Below is a small trained network, with its code and all its weights. Each question gives an input and a class and asks what happens when units are switched off, that is, made to give their printed mean instead of their output.

import numpy as np


def w(rows, s, z=0):
    codes = np.array(rows[::2]) - 128.0
    scale = np.full(codes.shape[1], s)
    scale[-1] = z or s
    return codes * scale


def norm(h):
    return h / np.sqrt((h * h).mean(-1, keepdims=True) + 1e-5)


def f(y):
    return np.maximum(y, 0)


def log_softmax(a):
    a = a - a.max(-1, keepdims=True)
    return a - np.log(np.exp(a).sum(-1, keepdims=True))


def net(x, mask):
    res = np.array(x, float).reshape(1, 2) / 4 @ E
    u = 0
    for l in range(4):
        y = f(norm(res) @ A[l][:, :-1].T + A[l][:, -1])
        res = res + np.where(mask[u : u + 8], y, B[l][:, -1]) @ B[l][:, :-1]
        u += 8
    return log_softmax(norm(res)[-1] @ U[:, :-1].T + U[:, -1])


A, B = {}, {}
E = w([
[116,139,22,255,6,185],'x0',
[214,139,55,48,71,245],'x1',
],0.00056)
A[0] = w([
[134,205,75,215,62,152,112],'L0N0',
[77,69,194,167,159,41,12],'L0N1',
[122,180,114,81,127,153,122],'L0N2',
[94,145,107,167,63,80,99],'L0N3',
[60,85,244,159,187,4,7],'L0N4',
[12,30,131,154,172,44,142],'L0N5',
[45,65,243,166,158,11,2],'L0N6',
[159,101,79,71,139,124,215],'L0N7',
],0.0013,0.00072)
B[0] = w([
[74,22,118,119,51,72,226],'L0N0',
[207,176,140,86,116,190,203],'L0N1',
[57,115,133,183,146,172,161],'L0N2',
[122,91,157,17,181,148,175],'L0N3',
[244,217,125,139,80,224,253],'L0N4',
[225,191,83,99,141,149,236],'L0N5',
[247,236,102,128,146,199,244],'L0N6',
[95,134,172,246,126,162,199],'L0N7',
],0.0014,0.0013)
A[1] = w([
[44,27,113,152,84,101,86],'L1N0',
[127,104,101,129,165,110,40],'L1N1',
[102,252,129,208,126,140,88],'L1N2',
[185,154,174,161,86,111,3],'L1N3',
[230,162,126,53,150,71,223],'L1N4',
[140,100,183,37,160,130,158],'L1N5',
[226,103,55,105,40,164,64],'L1N6',
[80,50,95,164,76,103,52],'L1N7',
],0.0014,0.00037)
B[1] = w([
[155,114,78,191,33,103,184],'L1N0',
[148,112,123,142,136,123,128],'L1N1',
[91,137,180,41,147,114,190],'L1N2',
[83,164,134,96,119,131,161],'L1N3',
[98,81,144,248,88,111,250],'L1N4',
[88,91,160,206,100,92,193],'L1N5',
[49,149,129,156,154,17,253],'L1N6',
[111,110,82,167,121,148,189],'L1N7',
],0.0016,0.0013)
A[2] = w([
[118,98,148,131,236,13,42],'L2N0',
[53,143,73,129,126,104,29],'L2N1',
[204,89,94,85,117,150,163],'L2N2',
[84,77,117,114,76,214,151],'L2N3',
[138,198,6,109,76,206,128],'L2N4',
[147,142,112,146,217,39,97],'L2N5',
[114,140,162,210,132,110,1],'L2N6',
[170,71,228,84,171,184,103],'L2N7',
],0.0018,0.00043)
B[2] = w([
[50,161,168,176,2,183,154],'L2N0',
[178,94,130,141,134,157,164],'L2N1',
[107,119,123,168,172,91,153],'L2N2',
[170,127,131,104,181,82,213],'L2N3',
[96,121,208,141,157,78,250],'L2N4',
[150,138,18,73,120,153,158],'L2N5',
[152,103,151,12,172,141,164],'L2N6',
[113,123,50,124,120,151,212],'L2N7',
],0.0018,0.0016)
A[3] = w([
[188,131,188,140,159,79,138],'L3N0',
[166,112,26,113,162,154,96],'L3N1',
[224,251,146,132,134,127,1],'L3N2',
[92,129,38,175,43,112,122],'L3N3',
[137,102,58,163,55,124,105],'L3N4',
[185,106,31,98,150,160,45],'L3N5',
[222,232,137,144,131,126,58],'L3N6',
[59,109,188,123,86,149,13],'L3N7',
],0.0027,0.00043)
B[3] = w([
[82,198,157,143,162,77,197],'L3N0',
[134,68,56,109,180,84,150],'L3N1',
[239,204,37,98,41,132,252],'L3N2',
[198,76,182,154,119,148,226],'L3N3',
[158,78,254,198,81,135,204],'L3N4',
[151,77,43,147,192,102,148],'L3N5',
[188,190,68,52,54,122,239],'L3N6',
[61,150,111,63,125,216,148],'L3N7',
],0.0021,0.0027)
U = w([
[28,126,147,57,105,229,138],'0',
[51,183,195,140,200,39,126],'1',
[179,30,215,231,36,122,160],'2',
[94,135,110,139,102,111,9],'3',
[140,47,34,105,205,102,137],'4',
[227,248,69,69,49,117,164],'5',
],0.011)

Each question gives the input, the list of numbers given to net, and the class t.
The units are the neurons (one row each of A and B). Each row of codes is followed by its name. A weight is (code - 128) times the scale printed after its matrix; where a second scale follows, it is the last column's (A, B and U).
mask holds one flag per neuron, layer by layer. A switched-off neuron (its flag False) gives its mean, the last column of its row in B, instead of its output. The means were averaged over made-up inputs and are rounded, as every weight is.
A unit's drop is (log p(t) with every unit on - log p(t) with that unit switched off) / (log p(t) with every unit on - log p(t) with every unit switched off).
unit that matters most: the unit with the biggest drop
k most important neurons: the k neurons with the biggest drops, biggest first
k most important neurons of layer l: the k neurons of layer l with the biggest drops, biggest first
drop when u is switched off: that unit's drop, to one decimal
input [0,6], class 1: 3 most important neurons => L2N4, L0N4, L3N2
input [-7,2], class 0: unit that matters most => L2N0
input [-8,1], class 0: 4 most important neurons => L2N0, L1N5, L1N4, L3N2
input [-1,6], class 1: 2 most important neurons => L2N4, L0N4
input [-5,5], class 4: 2 most important neurons => L1N6, L2N7
input [-1,2], class 4: 3 most important neurons => L0N4, L0N6, L0N0
input [-7,5], class 0: 2 most important neurons of layer 0 => L0N4, L0N6
input [-1,7], class 1: 4 most important neurons => L2N4, L0N4, L0N6, L3N2
input [-4,4], class 4: 3 most important neurons => L1N6, L2N7, L2N4
input [-3,7], class 4: 3 most important neurons of layer 0 => L0N4, L0N6, L0N5
input [-6,5], class 4: 2 most important neurons of layer 2 => L2N7, L2N4
input [-1,3], class 1: 2 most important neurons of layer 3 => L3N2, L3N6
input [-8,6], class 0: 2 most important neurons => L0N4, L0N6
input [-4,5], class 4: unit that matters most => L2N7
input [0,7], class 1: 4 most important neurons => L2N4, L0N4, L0N6, L3N2
input [-6,1], class 0: 2 most important neurons => L2N0, L3N2
input [-8,4], class 0: drop when L2N0 is switched off => 0.2
input [6,1], class 2: drop when L2N4 is switched off => 0.0
input [-2,4], class 4: drop when L0N6 is switched off => 1.1
input [-7,8], class 4: drop when L2N7 is switched off => 0.1
input [-2,6], class 1: unit that matters most => L0N4
